Below is a small trained network, with its code and all its weights. Each question gives an input and a class and asks what happens when units are switched off, that is, made to give their printed mean instead of their output.

import numpy as np


def w(rows, s, z=0):
    codes = np.array(rows[::2]) - 128.0
    scale = np.full(codes.shape[1], s)
    scale[-1] = z or s
    return codes * scale


def norm(h):
    return h / np.sqrt((h * h).mean(-1, keepdims=True) + 1e-5)


def f(y):
    return y / 2 * (1 + np.tanh(0.7978845608 * (y + 0.044715 * y**3)))


def log_softmax(a):
    a = a - a.max(-1, keepdims=True)
    return a - np.log(np.exp(a).sum(-1, keepdims=True))


def net(x, mask):
    res = np.array(x, float).reshape(1, 7) / 4 @ E
    u = 0
    for l in range(3):
        y = f(norm(res) @ A[l][:, :-1].T + A[l][:, -1])
        res = res + np.where(mask[u : u + 9], y, B[l][:, -1]) @ B[l][:, :-1]
        u += 9
    return log_softmax(norm(res)[-1] @ U[:, :-1].T + U[:, -1])


A, B = {}, {}
E = w([
[111,188,204,172,46],'x0',
[220,169,51,236,115],'x1',
[117,171,23,72,62],'x2',
[116,179,138,219,109],'x3',
[16,204,60,98,246],'x4',
[169,3,70,204,93],'x5',
[98,136,84,196,50],'x6',
],0.0037)
A[0] = w([
[135,163,162,123,197,39],'L0N0',
[97,124,87,113,116,76],'L0N1',
[72,169,166,122,170,162],'L0N2',
[46,128,139,105,138,253],'L0N3',
[174,112,62,138,245,103],'L0N4',
[115,101,55,152,155,152],'L0N5',
[164,118,195,161,115,213],'L0N6',
[146,83,84,139,196,134],'L0N7',
[125,125,115,72,148,167],'L0N8',
],0.011,0.0026)
B[0] = w([
[113,134,96,58,93,166],'L0N0',
[155,62,188,91,144,135],'L0N1',
[127,166,28,171,141,219],'L0N2',
[167,126,80,147,188,234],'L0N3',
[2,103,106,188,141,254],'L0N4',
[93,44,152,113,106,203],'L0N5',
[121,169,169,144,187,244],'L0N6',
[85,141,137,194,158,212],'L0N7',
[188,135,169,166,117,178],'L0N8',
],0.0081,0.0042)
A[1] = w([
[176,235,89,208,130,195],'L1N0',
[86,71,67,94,56,115],'L1N1',
[125,95,136,160,13,215],'L1N2',
[208,152,117,147,84,149],'L1N3',
[43,116,74,135,255,197],'L1N4',
[199,64,41,84,76,129],'L1N5',
[115,142,183,107,66,167],'L1N6',
[209,51,204,168,205,252],'L1N7',
[154,122,177,141,159,151],'L1N8',
],0.0075,0.003)
B[1] = w([
[141,100,82,81,186,210],'L1N0',
[254,76,138,106,109,141],'L1N1',
[89,74,32,94,202,164],'L1N2',
[127,159,137,92,167,149],'L1N3',
[106,141,67,173,117,254],'L1N4',
[175,100,104,80,78,146],'L1N5',
[106,199,43,88,171,134],'L1N6',
[162,197,82,141,120,206],'L1N7',
[148,203,151,192,118,145],'L1N8',
],0.007,0.0079)
A[2] = w([
[90,148,194,62,78,113],'L2N0',
[134,165,135,47,184,125],'L2N1',
[109,146,64,114,181,147],'L2N2',
[124,82,147,104,155,162],'L2N3',
[80,202,118,42,176,117],'L2N4',
[115,191,80,52,108,252],'L2N5',
[179,25,195,207,111,232],'L2N6',
[129,169,220,48,94,67],'L2N7',
[114,155,2,182,145,166],'L2N8',
],0.0081,0.0021)
B[2] = w([
[151,153,100,197,190,119],'L2N0',
[66,176,87,133,143,147],'L2N1',
[98,174,60,153,147,188],'L2N2',
[84,201,254,150,204,126],'L2N3',
[150,124,34,134,141,157],'L2N4',
[126,72,106,87,185,168],'L2N5',
[116,190,91,124,223,143],'L2N6',
[99,59,133,97,174,127],'L2N7',
[89,119,93,80,172,247],'L2N8',
],0.0067,0.011)
U = w([
[134,120,186,119,83,3],'0',
[99,103,31,142,190,215],'1',
[53,43,168,212,103,58],'2',
[214,191,193,182,157,99],'3',
[212,5,139,48,64,100],'4',
[173,147,174,45,129,42],'5',
],0.012,0.006)

Each question gives the input, the list of numbers given to net, and the class t.
The units are the neurons (one row each of A and B). Each row of codes is followed by its name. A weight is (code - 128) times the scale printed after its matrix; where a second scale follows, it is the last column's (A, B and U).
mask holds one flag per neuron, layer by layer. A switched-off neuron (its flag False) gives its mean, the last column of its row in B, instead of its output. The means were averaged over made-up inputs and are rounded, as every weight is.
A unit's drop is (log p(t) with every unit on - log p(t) with that unit switched off) / (log p(t) with every unit on - log p(t) with every unit switched off).
most important unit: the unit with the biggest drop
top k neurons: the k neurons with the biggest drops, biggest first
top k neurons in layer l: the k neurons of layer l with the biggest drops, biggest first
drop of u: that unit's drop, to one decimal
input [1,-3,-2,5,-6,4,-4], class 3: most important unit	L0N6
input [-2,2,4,-7,-7,3,-6], class 4: top 2 neurons	(L1N5; L1N4)
input [8,0,-8,-4,-8,-7,2], class 3: top 2 neurons	(L0N6; L2N8)
input [-7,-6,0,0,2,7,-7], class 2: top 2 neurons	(L0N4; L0N7)
input [-1,-3,-2,0,-2,5,-2], class 3: top 4 neurons	(L0N4; L0N2; L0N6; L1N0)
input [2,7,-1,-6,8,3,1], class 2: top 2 neurons	(L0N4; L0N5)
input [-7,-8,-7,-3,-8,-8,-4], class 3: top 2 neurons in layer 0	(L0N8; L0N4)
input [-8,-5,-6,-1,-8,7,-5], class 3: top 2 neurons in layer 0	(L0N2; L0N6)
input [4,-8,4,-4,-7,6,7], class 4: top 2 neurons in layer 0	(L0N7; L0N4)
input [0,3,6,-1,-7,-4,-7], class 5: top 2 neurons	(L0N4; L1N4)
input [3,-1,-2,8,-2,6,-1], class 3: drop of L0N0	0.2
input [-7,7,0,0,8,5,3], class 2: drop of L0N4	0.3
input [1,-3,-5,-6,-6,-3,-2], class 3: drop of L2N8	0.1
